Below is a small trained network, with its code and all its weights. Each question gives an input and a class and asks what happens when units are switched off, that is, made to give their printed mean instead of their output.

import numpy as np


def w(rows, s, z=0):
    codes = np.array(rows[::2]) - 128.0
    scale = np.full(codes.shape[1], s)
    scale[-1] = z or s
    return codes * scale


def norm(h):
    return h / np.sqrt((h * h).mean(-1, keepdims=True) + 1e-5)


def f(y):
    return np.maximum(y, 0)


def log_softmax(a):
    a = a - a.max(-1, keepdims=True)
    return a - np.log(np.exp(a).sum(-1, keepdims=True))


def net(x, mask):
    res = np.array(x, float).reshape(1, 7) / 4 @ E
    u = 0
    for l in range(3):
        y = f(norm(res) @ A[l][:, :-1].T + A[l][:, -1])
        res = res + np.where(mask[u : u + 12], y, B[l][:, -1]) @ B[l][:, :-1]
        u += 12
    return log_softmax(norm(res)[-1] @ U[:, :-1].T + U[:, -1])


A, B = {}, {}
E = w([
[130,129,132,129],'x0',
[14,115,177,145],'x1',
[107,245,82,172],'x2',
[128,127,131,130],'x3',
[126,130,127,130],'x4',
[136,171,198,3],'x5',
[129,129,129,129],'x6',
],0.005)
A[0] = w([
[78,172,113,129,13],'L0N0',
[196,161,144,88,37],'L0N1',
[215,154,127,102,151],'L0N2',
[191,138,106,121,70],'L0N3',
[151,191,113,116,26],'L0N4',
[129,156,179,33,123],'L0N5',
[110,209,105,74,8],'L0N6',
[106,254,113,91,17],'L0N7',
[130,67,94,184,4],'L0N8',
[144,163,138,111,38],'L0N9',
[119,222,158,26,39],'L0N10',
[139,158,164,83,27],'L0N11',
],0.0075,0.0031)
B[0] = w([
[103,161,160,163,149],'L0N0',
[121,96,83,108,173],'L0N1',
[122,141,82,86,214],'L0N2',
[86,133,183,133,165],'L0N3',
[137,132,85,147,155],'L0N4',
[94,173,124,77,254],'L0N5',
[157,81,148,178,172],'L0N6',
[164,76,140,211,203],'L0N7',
[143,139,180,72,178],'L0N8',
[138,107,118,137,140],'L0N9',
[142,2,157,158,241],'L0N10',
[127,174,99,149,163],'L0N11',
],0.0091,0.0039)
A[1] = w([
[121,174,103,82,73],'L1N0',
[188,118,150,121,94],'L1N1',
[234,107,144,103,82],'L1N2',
[132,85,97,179,104],'L1N3',
[210,134,139,171,88],'L1N4',
[119,161,113,114,78],'L1N5',
[115,119,106,136,86],'L1N6',
[254,116,83,105,3],'L1N7',
[100,119,151,139,119],'L1N8',
[108,199,92,151,119],'L1N9',
[67,108,154,146,123],'L1N10',
[213,136,143,173,85],'L1N11',
],0.0081,0.0035)
B[1] = w([
[99,76,102,134,143],'L1N0',
[58,88,87,154,180],'L1N1',
[67,38,45,153,245],'L1N2',
[103,150,162,62,242],'L1N3',
[112,132,58,95,202],'L1N4',
[143,116,106,138,129],'L1N5',
[134,134,146,120,133],'L1N6',
[71,115,253,203,242],'L1N7',
[184,160,152,121,193],'L1N8',
[180,179,118,105,181],'L1N9',
[184,159,173,127,254],'L1N10',
[123,131,43,78,201],'L1N11',
],0.0058,0.0028)
A[2] = w([
[80,255,175,217,47],'L2N0',
[119,141,122,117,98],'L2N1',
[66,173,111,190,165],'L2N2',
[145,25,179,211,138],'L2N3',
[129,127,129,127,120],'L2N4',
[187,87,166,166,167],'L2N5',
[107,212,80,212,111],'L2N6',
[152,78,230,145,94],'L2N7',
[102,77,76,108,133],'L2N8',
[228,105,32,7,1],'L2N9',
[172,75,5,100,163],'L2N10',
[157,194,12,96,64],'L2N11',
],0.0061,0.0042)
B[2] = w([
[156,29,134,164,177],'L2N0',
[132,125,142,146,128],'L2N1',
[195,121,128,107,185],'L2N2',
[118,226,132,174,255],'L2N3',
[123,126,128,126,128],'L2N4',
[91,182,128,167,192],'L2N5',
[186,64,167,63,181],'L2N6',
[133,203,147,121,206],'L2N7',
[116,121,95,172,196],'L2N8',
[164,1,136,150,154],'L2N9',
[99,149,57,127,234],'L2N10',
[122,251,173,88,156],'L2N11',
],0.0082,0.0047)
U = w([
[67,122,30,202,239],'0',
[102,222,214,210,167],'1',
[106,2,68,38,3],'2',
[82,132,214,26,115],'3',
[217,213,65,77,97],'4',
[245,57,174,172,81],'5',
],0.016,0.0025)

Each question gives the input, the list of numbers given to net, and the class t.
The units are the neurons (one row each of A and B). Each row of codes is followed by its name. A weight is (code - 128) times the scale printed after its matrix; where a second scale follows, it is the last column's (A, B and U).
mask holds one flag per neuron, layer by layer. A switched-off neuron (its flag False) gives its mean, the last column of its row in B, instead of its output. The means were averaged over made-up inputs and are rounded, as every weight is.
A unit's drop is (log p(t) with every unit on - log p(t) with that unit switched off) / (log p(t) with every unit on - log p(t) with every unit switched off).
unit that matters most: the unit with the biggest drop
k most important neurons: the k neurons with the biggest drops, biggest first
top k neurons in layer l: the k neurons of layer l with the biggest drops, biggest first
drop of u: that unit's drop, to one decimal
input [5,1,1,-1,7,-4,-3], class 5: top 2 neurons in layer 0	L0N10, L0N7
input [8,-3,-4,2,7,1,6], class 2: most important neuron	L0N7
input [0,2,1,8,5,-5,8], class 5: 2 most important neurons	L0N10, L2N0
input [-6,0,-6,-7,-3,-4,-1], class 0: 3 most important neurons	L1N7, L1N2, L0N3
input [0,7,1,-4,-5,-7,-6], class 5: 4 most important neurons	L0N10, L2N0, L0N7, L1N7
input [5,1,1,1,0,4,4], class 1: 2 most important neurons	L0N5, L0N10
input [-8,-6,1,6,-2,8,-7], class 0: top 3 neurons in layer 0	L0N10, L0N7, L0N6
input [-5,-4,1,0,1,-8,-6], class 4: top 2 neurons in layer 2	L2N11, L2N6
input [-7,5,1,-4,-5,-4,-7], class 5: 2 most important neurons	L0N10, L2N0
input [-6,-5,-6,-3,-2,-2,-4], class 0: 2 most important neurons	L1N2, L1N7
input [-3,-3,0,5,-3,2,-6], class 2: 2 most important neurons	L0N2, L0N5
input [-4,-6,7,-6,-6,6,-3], class 0: drop of L0N10	0.1
input [5,2,-3,3,-1,-3,-5], class 1: drop of L0N10	0.0
input [-2,2,4,-1,3,0,0], class 5: drop of L0N10	0.3
input [2,2,1,-7,0,-7,7], class 5: drop of L0N10	1.3
input [8,-5,1,-3,3,3,0], class 0: most important neuron	L1N7
input [-6,6,3,0,7,7,-1], class 1: 2 most important neurons	L0N10, L0N7
input [-2,1,1,-3,8,-3,7], class 5: top 2 neurons in layer 2	L2N0, L2N3
input [-8,0,8,-5,-6,4,-2], class 0: top 3 neurons in layer 0	L0N10, L0N4, L0N3
input [0,-3,0,-6,-8,8,-7], class 2: unit that matters most	L0N5
